Below is a small trained network, with its code and all its weights. Each question gives an input and a target symbol and asks what happens when units are switched off, that is, made to give their printed mean instead of their output.

import numpy as np


def w(rows, s, z=0):
    codes = np.array(rows[::2]) - 128.0
    scale = np.full(codes.shape[1], s)
    scale[-1] = z or s
    return codes * scale


def norm(h):
    return h / np.sqrt((h * h).mean(-1, keepdims=True) + 1e-5)


def f(y):
    return y / 2 * (1 + np.tanh(0.7978845608 * (y + 0.044715 * y**3)))


def softmax(a):
    e = np.exp(a - a.max(-1, keepdims=True))
    return e / e.sum(-1, keepdims=True)


def log_softmax(a):
    a = a - a.max(-1, keepdims=True)
    return a - np.log(np.exp(a).sum(-1, keepdims=True))


def net(x, mask):
    ids = ['ΓΩδθξπ'.index(c) for c in x.split()]
    T = len(ids)
    res = E[ids] + P[:T]
    u = 0
    for l in range(2):
        q, k, v = (norm(res) @ M[l].T for M in (Q, K, V))
        z = softmax(np.where(np.tri(T) > 0, q @ k.T / 2**0.5, -1e9)) @ v
        res = res + np.where(mask[u], z, O[l][:, -1]) @ O[l][:, :-1]
        u += 1
        y = f(norm(res) @ A[l][:, :-1].T + A[l][:, -1])
        res = res + np.where(mask[u : u + 8], y, B[l][:, -1]) @ B[l][:, :-1]
        u += 8
    return log_softmax(norm(res)[-1] @ U[:, :-1].T + U[:, -1])


Q, K, V, O, A, B = {}, {}, {}, {}, {}, {}
E = w([
[172,248,62],'Γ',
[211,109,103],'Ω',
[191,74,144],'δ',
[72,111,224],'θ',
[109,118,74],'ξ',
[101,94,20],'π',
],0.014)
P = w([
[134,201,28],'0',
[146,162,48],'1',
[137,145,69],'2',
[133,144,93],'3',
[126,141,114],'4',
[114,138,138],'5',
[97,139,154],'6',
[86,137,181],'7',
[48,136,213],'8',
[10,145,246],'9',
[35,148,253],'10',
[63,158,232],'11',
],0.0045)
Q[0] = w([
[234,76,255],'L0H0',
[160,93,160],'L0H0',
],0.0068)
K[0] = w([
[13,2,130],'L0H0',
[137,83,142],'L0H0',
],0.0097)
V[0] = w([
[56,139,78],'L0H0',
[75,2,127],'L0H0',
],0.009)
O[0] = w([
[102,114,68,147],'L0H0',
[232,2,111,1],'L0H0',
],0.0068,0.0059)
A[0] = w([
[221,99,164,4],'L0N0',
[158,212,111,112],'L0N1',
[25,114,5,71],'L0N2',
[47,92,213,105],'L0N3',
[120,189,156,136],'L0N4',
[183,150,238,117],'L0N5',
[159,117,81,128],'L0N6',
[112,106,126,73],'L0N7',
],0.011,0.0025)
B[0] = w([
[135,154,209,167],'L0N0',
[126,93,102,223],'L0N1',
[147,195,177,254],'L0N2',
[176,60,152,170],'L0N3',
[79,153,24,194],'L0N4',
[122,254,50,161],'L0N5',
[104,91,153,142],'L0N6',
[151,151,120,115],'L0N7',
],0.0086,0.0054)
Q[1] = w([
[86,252,1],'L1H0',
[208,67,186],'L1H0',
],0.0065)
K[1] = w([
[245,117,21],'L1H0',
[40,75,124],'L1H0',
],0.012)
V[1] = w([
[112,2,227],'L1H0',
[125,157,191],'L1H0',
],0.0052)
O[1] = w([
[1,166,202,4],'L1H0',
[120,37,112,136],'L1H0',
],0.0077,0.0033)
A[1] = w([
[172,92,132,165],'L1N0',
[121,135,136,112],'L1N1',
[57,140,132,127],'L1N2',
[180,170,170,131],'L1N3',
[147,155,89,168],'L1N4',
[104,132,158,123],'L1N5',
[138,3,138,2],'L1N6',
[141,50,127,139],'L1N7',
],0.023,0.0067)
B[1] = w([
[129,94,81,176],'L1N0',
[113,147,140,128],'L1N1',
[211,111,117,197],'L1N2',
[214,126,161,187],'L1N3',
[64,96,170,254],'L1N4',
[105,201,157,144],'L1N5',
[60,58,219,163],'L1N6',
[2,144,143,165],'L1N7',
],0.011,0.0086)
U = w([
[66,220,77,166],'Γ',
[128,217,254,4],'Ω',
[73,104,155,81],'δ',
[49,89,165,113],'θ',
[197,123,138,185],'ξ',
[133,81,42,126],'π',
],0.016,0.004)

Each question gives the input, a string of symbols that net reads in full, and the target symbol t.
The units are the heads (2 rows each of Q, K, V and O) and the neurons (one row each of A and B). Each row of codes is followed by its name. A weight is (code - 128) times the scale printed after its matrix; where a second scale follows, it is the last column's (O, A, B and U).
mask holds one flag per unit, layer by layer, with each layer's heads first. A switched-off unit (its flag False) gives its mean, the last column of its rows in O or B, instead of its output. The means were averaged over made-up inputs and are rounded, as every weight is.
A unit's drop is (log p(t) with every unit on - log p(t) with that unit switched off) / (log p(t) with every unit on - log p(t) with every unit switched off).
The circuit of an input: a set's keep is (log p(t) with only the set's units on - log p(t) with every unit switched off) / (log p(t) with every unit on - log p(t) with every unit switched off). Starting from the 12 units with the biggest drops (on a tie, the unit counted first), units are removed one at a time, each time the one whose removal leaves the highest keep (on an exact tie, the one counted first), for as long as the keep stays at least 0.8.
units of the circuit, in order: the units of the circuit, biggest drop first
most important unit: the unit with the biggest drop
top k neurons: the k neurons with the biggest drops, biggest first
k most important neurons of layer l: the k neurons of layer l with the biggest drops, biggest first
drop when u is switched off: that unit's drop, to one decimal
input δ π π π δ, target θ: most important unit -> L0H0
input δ Γ Γ δ Γ Γ θ Γ δ δ, target ξ: top 2 neurons -> [L0N5; L1N3]
input π δ π ξ, target ξ: units of the circuit, in order -> [L0N2; L0H0]
input π Ω π, target Ω: top 2 neurons -> [L0N2; L0N4]
input θ π Ω Γ θ θ Ω, target Ω: 2 most important neurons of layer 0 -> [L0N3; L0N0]
input π θ Γ θ δ, target Ω: top 2 neurons -> [L0N0; L0N3]
input Γ Ω π δ π Γ Γ Γ θ Γ θ Ω, target ξ: 2 most important neurons of layer 1 -> [L1N3; L1N4]
input δ ξ θ Ω Ω Γ π Γ δ Γ Ω, target ξ: 2 most important neurons of layer 0 -> [L0N0; L0N5]
input π π π ξ, target ξ: units of the circuit, in order -> [L0N2; L0H0; L0N4]
input δ Ω π Γ Γ δ δ, target ξ: top 2 neurons -> [L0N5; L0N0]
input δ π δ, target θ: units of the circuit, in order -> [L0N2; L1N7]
input π Γ Γ Γ Γ Γ Ω Ω, target π: top 2 neurons -> [L1N0; L0N2]
input Γ δ Γ δ Γ Γ Ω Γ Γ Γ δ ξ, target Γ: top 2 neurons -> [L1N3; L0N4]
input ξ θ Γ Γ θ Ω, target Ω: top 3 neurons -> [L0N0; L0N3; L0N2]
input Γ Ω Ω, target π: 2 most important neurons of layer 0 -> [L0N2; L0N1]
input π Γ Γ δ π Γ π Γ ξ θ Γ ξ, target Γ: 2 most important neurons of layer 1 -> [L1N3; L1N6]
input Ω π Ω, target θ: 2 most important neurons of layer 1 -> [L1N7; L1N6]
input θ Γ Γ Ω π Ω π Ω π ξ θ ξ, target Ω: top 4 neurons -> [L0N2; L1N2; L0N5; L1N0]
input ξ Γ δ θ θ θ Γ Ω θ ξ, target Ω: 4 most important neurons of layer 1 -> [L1N2; L1N0; L1N5; L1N7]
input δ δ π Ω Ω π, target Ω: drop when L0N2 is switched off -> 1.2
input Γ π Ω π Ω, target θ: drop when L0N5 is switched off -> 0.1
